Below are the code and all the weights of a small trained network. Each question names an input and a class and asks about switching units off, where a switched-off unit gives its printed mean instead of its output.

import numpy as np


def w(rows, s, z=0):
    codes = np.array(rows[::2]) - 128.0
    scale = np.full(codes.shape[1], s)
    scale[-1] = z or s
    return codes * scale


def f(y):
    return y / 2 * (1 + np.tanh(0.7978845608 * (y + 0.044715 * y**3)))


def log_softmax(a):
    a = a - a.max(-1, keepdims=True)
    return a - np.log(np.exp(a).sum(-1, keepdims=True))


def net(x, mask):
    res = np.array(x, float).reshape(1, 5) / 4 @ E
    y = f(res @ A[0][:, :-1].T + A[0][:, -1])
    res = res + np.where(mask, y, B[0][:, -1]) @ B[0][:, :-1]
    return log_softmax(res[-1] @ U[:, :-1].T + U[:, -1])


A, B = {}, {}
E = w([
[128,128,129,127,129,127,129,127,127,131],'x0',
[129,108,6,128,129,121,156,100,129,106],'x1',
[155,111,127,124,153,230,198,146,93,134],'x2',
[127,128,129,129,129,127,129,128,128,128],'x3',
[171,47,142,109,137,130,118,99,186,148],'x4',
],0.012)
A[0] = w([
[134,138,101,129,140,225,184,136,80,125,12],'n0',
[137,75,16,128,134,141,160,115,144,119,2],'n1',
[99,190,28,129,113,75,89,129,113,118,134],'n2',
[156,40,112,125,132,99,117,111,193,132,22],'n3',
[108,187,248,126,133,101,104,132,105,123,101],'n4',
[131,101,53,124,139,123,152,103,123,106,179],'n5',
[126,127,119,128,123,125,126,136,129,131,101],'n6',
[146,105,173,123,122,177,125,127,124,131,98],'n7',
[147,120,114,129,132,197,177,140,91,120,180],'n8',
[95,215,151,132,132,152,154,143,59,123,26],'n9',
[138,105,166,125,126,178,138,121,144,129,106],'n10',
[141,105,152,132,134,151,141,138,142,134,118],'n11',
[150,89,187,133,130,170,124,149,137,118,122],'n12',
[139,105,154,126,129,157,136,132,133,141,105],'n13',
[119,107,173,131,122,34,81,126,193,122,96],'n14',
],0.013,0.0085)
B[0] = w([
[100,179,7,141,90,51,54,153,157,113,181],'n0',
[145,146,249,120,129,230,56,114,102,175,188],'n1',
[133,63,76,128,153,60,254,136,149,93,212],'n2',
[95,211,53,140,82,105,45,161,129,130,186],'n3',
[115,171,20,131,92,104,37,137,153,129,248],'n4',
[111,151,85,136,124,76,106,144,130,108,208],'n5',
[126,119,127,126,135,120,130,120,135,123,121],'n6',
[135,89,167,129,152,118,207,120,119,108,164],'n7',
[136,137,196,120,118,162,66,113,136,155,209],'n8',
[152,129,209,118,127,205,47,102,126,169,182],'n9',
[135,91,173,122,153,118,203,120,123,112,161],'n10',
[135,104,156,125,150,120,161,116,114,115,149],'n11',
[131,94,182,127,151,141,208,108,109,124,183],'n12',
[141,100,152,129,148,115,171,119,117,109,148],'n13',
[142,152,191,124,134,213,63,123,93,152,236],'n14',
],0.013)
U = w([
[93,153,62,147,104,97,115,170,152,120,142],'0',
[152,122,183,109,134,184,114,94,108,159,196],'1',
[135,61,130,126,170,97,248,111,126,91,4],'2',
],0.015,0.0025)

Each question gives the input, the list of numbers given to net, and the class t.
The units are the neurons (one row each of A and B). Each row of codes is followed by its name. A weight is (code - 128) times the scale printed after its matrix; where a second scale follows, it is the last column's (A, B and U).
mask holds one flag per neuron, in row order. A switched-off neuron (its flag False) gives its mean, the last column of its row in B, instead of its output. The means were averaged over made-up inputs and are rounded, as every weight is.
A unit's drop is (log p(t) with every unit on - log p(t) with that unit switched off) / (log p(t) with every unit on - log p(t) with every unit switched off).
The circuit of an input: a set's keep is (log p(t) with only the set's units on - log p(t) with every unit switched off) / (log p(t) with every unit on - log p(t) with every unit switched off). Starting from the 12 units with the biggest drops (on a tie, the unit counted first), units are removed one at a time, each time the one whose removal leaves the highest keep (on an exact tie, the one counted first), for as long as the keep stays at least 0.8.
units of the circuit, in order: the units of the circuit, biggest drop first
most important unit: the unit with the biggest drop
k most important neurons: the k neurons with the biggest drops, biggest first
drop when u is switched off: that unit's drop, to one decimal
input [-4,-6,-5,6,0], class 0: 2 most important neurons : n4; n1
input [7,-1,-8,-8,3], class 1: 2 most important neurons : n14; n0
input [1,-4,8,-2,1], class 2: most important unit : n14
input [-7,0,-6,-4,3], class 1: 3 most important neurons : n14; n4; n0
input [4,-4,-3,-8,0], class 0: 2 most important neurons : n4; n1
input [5,0,4,-4,2], class 2: 3 most important neurons : n14; n1; n9
input [-5,1,-2,-2,8], class 0: 3 most important neurons : n3; n8; n9
input [1,-1,2,-6,2], class 2: 2 most important neurons : n14; n1
input [4,-7,-5,-2,-1], class 0: 4 most important neurons : n4; n1; n9; n8
input [8,-1,-4,-1,1], class 1: 4 most important neurons : n14; n0; n5; n3
input [8,7,4,-5,3], class 1: 3 most important neurons : n1; n4; n8
input [1,-2,-6,4,3], class 1: 3 most important neurons : n14; n0; n5
input [8,-6,-1,6,-2], class 0: drop when n1 is switched off : 0.4
input [-6,1,0,-5,-3], class 2: drop when n4 is switched off : 0.7
input [6,7,-7,-7,-2], class 2: units of the circuit, in order : n2
input [7,-7,3,5,1], class 2: drop when n1 is switched off : 0.1
input [-6,2,-6,8,-8], class 2: drop when n2 is switched off : 0.7
